Here is a tiny trained network, its code and every weight. The questions are about switching its units off for an input and a class, where a switched-off unit gives its printed mean instead of its output.

import numpy as np


def w(rows, s, z=0):
    codes = np.array(rows[::2]) - 128.0
    scale = np.full(codes.shape[1], s)
    scale[-1] = z or s
    return codes * scale


def norm(h):
    return h / np.sqrt((h * h).mean(-1, keepdims=True) + 1e-5)


def f(y):
    return y / 2 * (1 + np.tanh(0.7978845608 * (y + 0.044715 * y**3)))


def log_softmax(a):
    a = a - a.max(-1, keepdims=True)
    return a - np.log(np.exp(a).sum(-1, keepdims=True))


def net(x, mask):
    res = np.array(x, float).reshape(1, 4) / 4 @ E
    u = 0
    for l in range(3):
        y = f(norm(res) @ A[l][:, :-1].T + A[l][:, -1])
        res = res + np.where(mask[u : u + 9], y, B[l][:, -1]) @ B[l][:, :-1]
        u += 9
    return log_softmax(norm(res)[-1] @ U[:, :-1].T + U[:, -1])


A, B = {}, {}
E = w([
[116,82,77,71,140,121,142,176,131,249,129],'x0',
[126,206,160,133,178,81,142,121,213,167,93],'x1',
[103,132,103,156,123,149,167,152,117,130,70],'x2',
[79,70,164,146,138,107,178,138,172,108,158],'x3',
],0.017)
A[0] = w([
[169,105,148,81,109,126,72,114,182,118,198,27],'0.n0',
[111,99,132,112,147,114,173,137,138,115,147,20],'0.n1',
[19,142,153,117,146,123,167,103,129,105,165,54],'0.n2',
[132,166,106,152,195,72,117,127,206,152,107,3],'0.n3',
[164,95,131,96,60,93,157,111,152,157,102,37],'0.n4',
[56,74,168,147,150,102,164,161,158,132,152,41],'0.n5',
[86,117,84,181,147,158,198,147,105,125,2,7],'0.n6',
[105,110,79,112,111,72,116,215,144,204,170,105],'0.n7',
[163,131,159,73,163,103,88,77,138,138,212,23],'0.n8',
],0.0085,0.006)
B[0] = w([
[112,156,176,92,86,93,254,145,57,154,69,166],'0.n0',
[194,115,130,151,104,154,124,83,145,168,145,116],'0.n1',
[210,129,139,146,111,169,142,133,164,132,132,147],'0.n2',
[59,123,128,143,85,145,56,104,130,124,119,214],'0.n3',
[188,114,132,94,200,111,116,138,130,104,116,111],'0.n4',
[210,162,118,160,56,175,148,140,169,159,179,176],'0.n5',
[114,173,249,87,67,104,229,152,30,179,121,198],'0.n6',
[123,160,104,130,212,168,123,160,111,45,165,253],'0.n7',
[104,185,204,119,89,135,195,203,59,160,125,186],'0.n8',
],0.011,0.005)
A[1] = w([
[210,152,81,123,118,138,94,92,78,178,81,40],'1.n0',
[154,111,184,60,136,70,94,97,121,147,216,56],'1.n1',
[131,73,91,74,132,142,134,155,148,195,117,70],'1.n2',
[118,160,154,118,143,100,119,123,195,174,104,93],'1.n3',
[113,34,126,149,122,95,162,104,177,144,159,65],'1.n4',
[85,140,136,119,108,90,140,106,114,111,131,73],'1.n5',
[130,137,173,189,104,156,110,90,141,113,138,142],'1.n6',
[204,181,87,125,122,123,108,99,101,183,83,54],'1.n7',
[110,6,113,122,76,138,92,135,59,120,163,2],'1.n8',
],0.013,0.0077)
B[1] = w([
[181,96,227,152,83,198,115,155,173,128,249,228],'1.n0',
[49,185,254,117,145,157,246,136,44,174,66,186],'1.n1',
[95,101,162,68,252,86,144,128,73,65,194,188],'1.n2',
[55,38,99,52,48,141,75,21,108,181,86,241],'1.n3',
[196,98,186,164,92,199,117,170,173,158,213,150],'1.n4',
[132,109,83,129,196,123,127,166,123,130,143,137],'1.n5',
[140,139,48,108,232,135,142,157,85,147,167,255],'1.n6',
[148,136,201,137,74,189,166,203,229,109,206,225],'1.n7',
[31,104,110,101,76,168,77,2,159,177,10,229],'1.n8',
],0.0089,0.0061)
A[2] = w([
[113,176,151,126,149,46,91,112,242,182,81,58],'2.n0',
[165,155,119,132,152,113,180,195,119,89,171,202],'2.n1',
[117,117,175,123,72,62,180,178,69,140,95,2],'2.n2',
[123,99,112,110,170,105,136,169,147,213,130,71],'2.n3',
[112,182,67,59,146,147,51,139,96,81,81,155],'2.n4',
[153,163,152,181,124,100,126,87,131,11,97,104],'2.n5',
[98,29,152,217,131,86,226,132,200,131,134,79],'2.n6',
[52,79,151,123,110,190,91,94,153,160,161,230],'2.n7',
[158,46,123,121,79,116,84,138,76,74,112,71],'2.n8',
],0.011,0.0062)
B[2] = w([
[87,26,117,102,59,223,118,69,80,110,66,171],'2.n0',
[125,99,96,181,111,74,95,96,148,137,76,191],'2.n1',
[140,218,111,174,120,48,199,75,128,143,130,159],'2.n2',
[136,126,132,80,159,137,78,116,81,8,133,148],'2.n3',
[139,111,148,173,120,71,141,129,185,157,136,178],'2.n4',
[96,72,101,13,201,119,126,198,98,136,175,164],'2.n5',
[142,137,189,37,94,198,71,180,133,154,172,150],'2.n6',
[168,174,92,192,133,77,119,117,151,88,92,248],'2.n7',
[42,126,166,46,126,135,155,140,213,225,86,143],'2.n8',
],0.012,0.013)
U = w([
[68,104,90,117,95,145,74,38,150,126,51,171],'0',
[109,118,72,99,251,95,103,156,122,95,149,168],'1',
[100,183,193,109,96,122,187,147,50,148,92,250],'2',
[192,134,161,142,78,176,90,156,202,122,188,41],'3',
[168,166,78,232,121,58,124,95,160,145,92,18],'4',
],0.02,0.0023)

Each question gives the input, the list of numbers given to net, and the class t.
The units are the neurons (one row each of A and B). Each row of codes is followed by its name. A weight is (code - 128) times the scale printed after its matrix; where a second scale follows, it is the last column's (A, B and U).
mask holds one flag per neuron, layer by layer. A switched-off neuron (its flag False) gives its mean, the last column of its row in B, instead of its output. The means were averaged over made-up inputs and are rounded, as every weight is.
A unit's drop is (log p(t) with every unit on - log p(t) with that unit switched off) / (log p(t) with every unit on - log p(t) with every unit switched off).
The circuit of an input: a set's keep is (log p(t) with only the set's units on - log p(t) with every unit switched off) / (log p(t) with every unit on - log p(t) with every unit switched off). Starting from the 12 units with the biggest drops (on a tie, the unit counted first), units are removed one at a time, each time the one whose removal leaves the highest keep (on an exact tie, the one counted first), for as long as the keep stays at least 0.8.
units of the circuit, in order: the units of the circuit, biggest drop first
most important unit: the unit with the biggest drop
k most important neurons: the k neurons with the biggest drops, biggest first
k most important neurons of layer l: the k neurons of layer l with the biggest drops, biggest first
drop of u: that unit's drop, to one decimal
input [6,6,5,5], class 0: 4 most important neurons : (1.n6; 2.n0; 1.n3; 0.n3)
input [-6,8,-4,-1], class 0: units of the circuit, in order : (2.n0)
input [-3,-2,1,3], class 4: units of the circuit, in order : (1.n6; 2.n5; 2.n0)
input [-3,-1,1,3], class 4: 3 most important neurons : (1.n6; 2.n1; 0.n7)
input [1,5,-5,4], class 0: 2 most important neurons : (1.n3; 0.n3)
input [0,4,1,3], class 0: 4 most important neurons : (2.n0; 1.n0; 0.n7; 2.n2)
input [4,-7,-8,-6], class 2: 3 most important neurons of layer 0 : (0.n0; 0.n3; 0.n8)
input [7,5,2,-8], class 3: 4 most important neurons : (1.n7; 1.n0; 1.n6; 2.n5)
input [-3,2,-8,8], class 2: 2 most important neurons : (1.n1; 0.n8)
input [5,-4,-4,5], class 1: 4 most important neurons : (1.n2; 0.n7; 1.n7; 1.n0)
input [-7,8,-7,6], class 0: 3 most important neurons : (2.n0; 0.n7; 1.n3)
input [-5,0,-8,8], class 2: 3 most important neurons of layer 1 : (1.n1; 1.n0; 1.n7)
input [-8,5,-3,8], class 1: 2 most important neurons : (2.n5; 1.n6)
input [-3,-5,-1,-6], class 3: most important unit : 1.n0
input [-4,5,8,0], class 2: 2 most important neurons : (0.n6; 2.n7)
input [-2,-1,-3,-4], class 3: 2 most important neurons : (0.n6; 1.n0)
input [-6,-4,-8,-3], class 2: 2 most important neurons : (1.n1; 0.n7)
input [8,-6,1,6], class 1: 2 most important neurons : (1.n2; 0.n7)
input [5,3,5,1], class 1: 2 most important neurons of layer 2 : (2.n3; 2.n0)
input [-8,-3,2,-2], class 1: units of the circuit, in order : (2.n5)
input [7,8,-4,-1], class 0: drop of 1.n3 : 0.1
input [6,8,-1,7], class 0: drop of 2.n0 : 0.4
input [-6,1,0,2], class 1: drop of 2.n5 : 0.2
